Here is a tiny trained network, its code and every weight. The questions are about switching its units off for an input and a target symbol, where a switched-off unit gives its printed mean instead of its output.

import numpy as np


def w(rows, s, z=0):
    codes = np.array(rows[::2]) - 128.0
    scale = np.full(codes.shape[1], s)
    scale[-1] = z or s
    return codes * scale


def f(y):
    return y / 2 * (1 + np.tanh(0.7978845608 * (y + 0.044715 * y**3)))


def softmax(a):
    e = np.exp(a - a.max(-1, keepdims=True))
    return e / e.sum(-1, keepdims=True)


def log_softmax(a):
    a = a - a.max(-1, keepdims=True)
    return a - np.log(np.exp(a).sum(-1, keepdims=True))


def net(x, mask):
    ids = ['ΠΣδημτφ'.index(c) for c in x.split()]
    T = len(ids)
    res = E[ids] + P[:T]
    q, k, v = (res @ M[0].T for M in (Q, K, V))
    z = softmax(np.where(np.tri(T) > 0, q @ k.T / 3**0.5, -1e9)) @ v
    res = res + np.where(mask[0], z, O[0][:, -1]) @ O[0][:, :-1]
    y = f(res @ A[0][:, :-1].T + A[0][:, -1])
    res = res + np.where(mask[1:9], y, B[0][:, -1]) @ B[0][:, :-1]
    return log_softmax(res[-1] @ U[:, :-1].T + U[:, -1])


Q, K, V, O, A, B = {}, {}, {}, {}, {}, {}
E = w([
[215,111,203,126,138,147],'Π',
[86,232,127,80,86,227],'Σ',
[55,27,120,102,63,47],'δ',
[99,248,105,100,178,34],'η',
[194,56,82,90,153,95],'μ',
[106,85,127,172,174,158],'τ',
[110,6,188,124,179,130],'φ',
],0.017)
P = w([
[104,188,140,155,140,192],'0',
[86,119,86,207,76,137],'1',
[255,164,216,152,247,185],'2',
[51,181,62,170,201,118],'3',
[109,109,99,232,23,96],'4',
[196,113,235,168,225,161],'5',
[82,200,37,153,208,113],'6',
[200,129,77,112,40,104],'7',
[226,78,215,108,221,171],'8',
[12,174,60,194,168,99],'9',
[220,151,30,52,37,170],'10',
[190,116,245,166,207,189],'11',
],0.008)
Q[0] = w([
[135,123,106,132,23,101],'H1',
[224,50,174,178,144,255],'H1',
[66,132,88,71,194,60],'H1',
],0.0086)
K[0] = w([
[142,137,92,33,70,189],'H1',
[35,246,81,166,203,145],'H1',
[123,33,97,118,150,116],'H1',
],0.011)
V[0] = w([
[106,218,166,208,118,96],'H1',
[210,163,35,180,1,126],'H1',
[37,218,213,157,123,204],'H1',
],0.0059)
O[0] = w([
[79,8,92,254,121,128,166],'H1',
[156,200,179,93,78,181,3],'H1',
[58,115,136,103,17,184,73],'H1',
],0.009,0.0033)
A[0] = w([
[98,213,60,71,93,121,84],'N1',
[99,112,186,108,248,148,95],'N2',
[78,92,57,206,88,111,79],'N3',
[184,171,142,148,126,88,164],'N4',
[112,149,96,122,177,179,253],'N5',
[159,153,60,107,164,105,190],'N6',
[183,83,208,126,87,97,96],'N7',
[61,189,126,160,116,77,226],'N8',
],0.011,0.004)
B[0] = w([
[60,100,72,60,169,125,213],'N1',
[88,106,167,99,4,102,215],'N2',
[177,129,85,70,122,113,205],'N3',
[178,141,80,134,102,140,208],'N4',
[158,166,133,254,90,62,186],'N5',
[108,167,131,129,77,98,253],'N6',
[161,132,143,47,207,238,155],'N7',
[189,144,98,89,132,157,229],'N8',
],0.0099,0.012)
U = w([
[190,180,193,92,153,170,119],'Π',
[108,111,129,46,2,176,3],'Σ',
[109,135,173,82,165,96,114],'δ',
[210,114,16,94,174,157,155],'η',
[183,172,182,164,72,69,201],'μ',
[107,155,82,230,75,142,163],'τ',
[16,85,110,171,101,32,115],'φ',
],0.0066,0.0041)

Each question gives the input, a string of symbols that net reads in full, and the target symbol t.
The units are the heads (3 rows each of Q, K, V and O) and the neurons (one row each of A and B). Each row of codes is followed by its name. A weight is (code - 128) times the scale printed after its matrix; where a second scale follows, it is the last column's (O, A, B and U).
mask holds one flag per unit, heads first, then neurons. A switched-off unit (its flag False) gives its mean, the last column of its rows in O or B, instead of its output. The means were averaged over made-up inputs and are rounded, as every weight is.
A unit's drop is (log p(t) with every unit on - log p(t) with that unit switched off) / (log p(t) with every unit on - log p(t) with every unit switched off).
The circuit of an input: a set's keep is (log p(t) with only the set's units on - log p(t) with every unit switched off) / (log p(t) with every unit on - log p(t) with every unit switched off). Starting from all 9 units, units are removed one at a time, each time the one whose removal leaves the highest keep (on an exact tie, the one counted first), for as long as the keep stays at least 0.8.
circuit, biggest first: the units of the circuit, biggest drop first
top k neurons: the k neurons with the biggest drops, biggest first
drop of u: that unit's drop, to one decimal
input τ Σ Π, target Π: circuit, biggest first => [N7, N2, H1, N1]
input μ μ η φ φ φ φ μ φ μ, target φ: circuit, biggest first => [N8]
input τ η φ μ, target φ: circuit, biggest first => [N8, N7]
input Σ δ Σ δ η μ φ τ φ τ η Π, target Π: circuit, biggest first => [N7, N1]
input η Σ τ Σ μ, target Σ: top 3 neurons => [N8, N5, N4]
input η η η μ Π η μ η μ η, target μ: circuit, biggest first => [H1, N6]
input μ η Σ Π μ φ μ η η η μ φ, target Σ: top 4 neurons => [N2, N7, N5, N3]
input φ η η η Σ η μ Π, target η: top 3 neurons => [N2, N7, N6]
input Σ δ Π δ η η η μ Π μ φ τ, target φ: circuit, biggest first => [N8, H1]
input μ Π Σ Σ φ μ φ, target φ: top 2 neurons => [N8, N2]
input δ φ τ η μ φ φ, target φ: circuit, biggest first => [N8, H1]
input μ η φ η η η η μ φ, target Σ: top 3 neurons => [N2, N7, N5]
input η Σ η η μ φ φ δ, target η: top 2 neurons => [N2, N7]
input μ η φ Σ, target φ: top 2 neurons => [N1, N5]
input Σ η η φ τ η Σ φ η, target μ: top neuron => [N2]
input η μ η Π η, target η: drop of N2 => 0.1
input Σ Π μ η τ, target η: drop of N2 => 0.7
input Σ μ η η Π, target η: drop of N6 => 0.5
